Below are the code and all the weights of a small trained network. Each question names an input and a class and asks about switching units off, where a switched-off unit gives its printed mean instead of its output.

import numpy as np


def w(rows, s, z=0):
    codes = np.array(rows[::2]) - 128.0
    scale = np.full(codes.shape[1], s)
    scale[-1] = z or s
    return codes * scale


def f(y):
    return y / 2 * (1 + np.tanh(0.7978845608 * (y + 0.044715 * y**3)))


def log_softmax(a):
    a = a - a.max(-1, keepdims=True)
    return a - np.log(np.exp(a).sum(-1, keepdims=True))


def net(x, mask):
    res = np.array(x, float).reshape(1, 7) / 4 @ E
    y = f(res @ A[0][:, :-1].T + A[0][:, -1])
    res = res + np.where(mask, y, B[0][:, -1]) @ B[0][:, :-1]
    return log_softmax(res[-1] @ U[:, :-1].T + U[:, -1])


A, B = {}, {}
E = w([
[112,136,147,112,128,146,115],'x0',
[151,43,240,186,110,207,235],'x1',
[132,130,126,132,128,123,129],'x2',
[149,158,171,45,250,72,194],'x3',
[202,178,59,50,97,230,173],'x4',
[69,255,123,235,123,136,202],'x5',
[139,122,114,136,127,116,137],'x6',
],0.0052)
A[0] = w([
[144,166,163,71,215,69,204,197],'N0',
[89,209,116,187,119,120,192,141],'N1',
[75,65,171,207,161,2,100,113],'N2',
[122,224,125,159,101,154,176,47],'N3',
[105,105,84,187,37,163,76,174],'N4',
[129,151,153,61,237,89,193,102],'N5',
[79,90,74,168,29,168,97,134],'N6',
[89,221,118,190,143,131,171,94],'N7',
[77,212,118,183,134,140,173,87],'N8',
[168,71,196,157,92,173,196,19],'N9',
[119,185,73,95,122,88,51,39],'N10',
[176,13,114,69,146,134,72,38],'N11',
[244,165,32,75,108,202,196,53],'N12',
[136,174,54,121,153,95,52,51],'N13',
[188,61,127,64,154,183,81,89],'N14',
[131,201,82,94,118,87,46,19],'N15',
[159,63,183,167,125,198,187,6],'N16',
],0.0062,0.0019)
B[0] = w([
[180,164,107,182,88,155,72,251],'N0',
[145,66,126,61,90,87,101,207],'N1',
[13,146,27,167,77,206,105,254],'N2',
[95,71,101,71,91,115,131,172],'N3',
[205,164,166,154,150,136,87,224],'N4',
[202,185,133,193,80,160,71,228],'N5',
[203,167,143,185,133,130,116,212],'N6',
[154,67,138,72,77,76,107,194],'N7',
[164,35,144,48,67,61,117,189],'N8',
[103,177,189,156,185,67,194,203],'N9',
[103,173,209,157,179,77,197,170],'N10',
[134,85,141,72,45,35,135,218],'N11',
[1,153,30,188,103,189,152,243],'N12',
[114,151,190,141,181,59,215,169],'N13',
[88,107,120,92,59,91,124,206],'N14',
[108,152,216,160,191,68,191,169],'N15',
[102,185,212,151,177,53,213,200],'N16',
],0.0083,0.0034)
U = w([
[102,160,173,141,204,68,218,73],'0',
[132,122,116,114,138,139,117,246],'1',
[137,61,119,50,69,74,105,67],'2',
[17,148,65,157,111,190,125,76],'3',
[147,121,120,126,166,139,115,211],'4',
[248,181,133,174,124,152,68,55],'5',
],0.012,0.011)

Each question gives the input, the list of numbers given to net, and the class t.
The units are the neurons (one row each of A and B). Each row of codes is followed by its name. A weight is (code - 128) times the scale printed after its matrix; where a second scale follows, it is the last column's (A, B and U).
mask holds one flag per neuron, in row order. A switched-off neuron (its flag False) gives its mean, the last column of its row in B, instead of its output. The means were averaged over made-up inputs and are rounded, as every weight is.
A unit's drop is (log p(t) with every unit on - log p(t) with that unit switched off) / (log p(t) with every unit on - log p(t) with every unit switched off).
The circuit of an input: a set's keep is (log p(t) with only the set's units on - log p(t) with every unit switched off) / (log p(t) with every unit on - log p(t) with every unit switched off). Starting from the 12 units with the biggest drops (on a tie, the unit counted first), units are removed one at a time, each time the one whose removal leaves the highest keep (on an exact tie, the one counted first), for as long as the keep stays at least 0.8.
units of the circuit, in order: the units of the circuit, biggest drop first
unit that matters most: the unit with the biggest drop
top k neurons: the k neurons with the biggest drops, biggest first
drop when u is switched off: that unit's drop, to one decimal
input [-1,-2,0,5,-8,1,7], class 3: unit that matters most => N2
input [-2,5,0,1,0,-1,-5], class 0: units of the circuit, in order => [N16, N9]
input [-2,-4,0,-2,-7,7,-4], class 2: top 3 neurons => [N8, N7, N1]
input [-3,5,-5,-5,-7,-5,-4], class 3: top 2 neurons => [N2, N8]
input [-4,-4,6,7,-5,-2,6], class 5: top 3 neurons => [N5, N0, N12]
input [0,6,4,-7,-6,-3,-6], class 5: top 2 neurons => [N4, N6]
input [5,0,-2,-2,6,-5,-5], class 3: top 2 neurons => [N12, N8]
input [7,5,-5,8,8,1,-5], class 3: top 3 neurons => [N12, N4, N6]
input [8,4,3,5,-7,6,-4], class 1: top 2 neurons => [N12, N8]
input [5,1,4,8,6,3,4], class 5: top 3 neurons => [N5, N0, N2]
input [-3,0,4,1,-6,8,-4], class 2: units of the circuit, in order => [N8, N7]
input [-1,-8,6,2,-7,4,1], class 0: top 4 neurons => [N13, N15, N10, N12]
input [2,4,-7,3,5,1,4], class 3: top 2 neurons => [N12, N4]
input [6,3,-1,1,-7,5,0], class 3: units of the circuit, in order => [N2]
input [-1,-1,-7,-8,-7,6,-1], class 5: top 2 neurons => [N4, N6]
input [6,5,-8,8,0,-3,7], class 5: top 2 neurons => [N5, N0]
input [-5,4,-1,-4,-6,8,-4], class 2: drop when N1 is switched off => 0.2
input [1,-1,8,1,8,8,-6], class 2: drop when N7 is switched off => 0.3
input [2,2,-8,2,-7,-5,7], class 3: drop when N2 is switched off => 0.8
input [-1,2,4,-8,5,7,0], class 5: units of the circuit, in order => [N4]
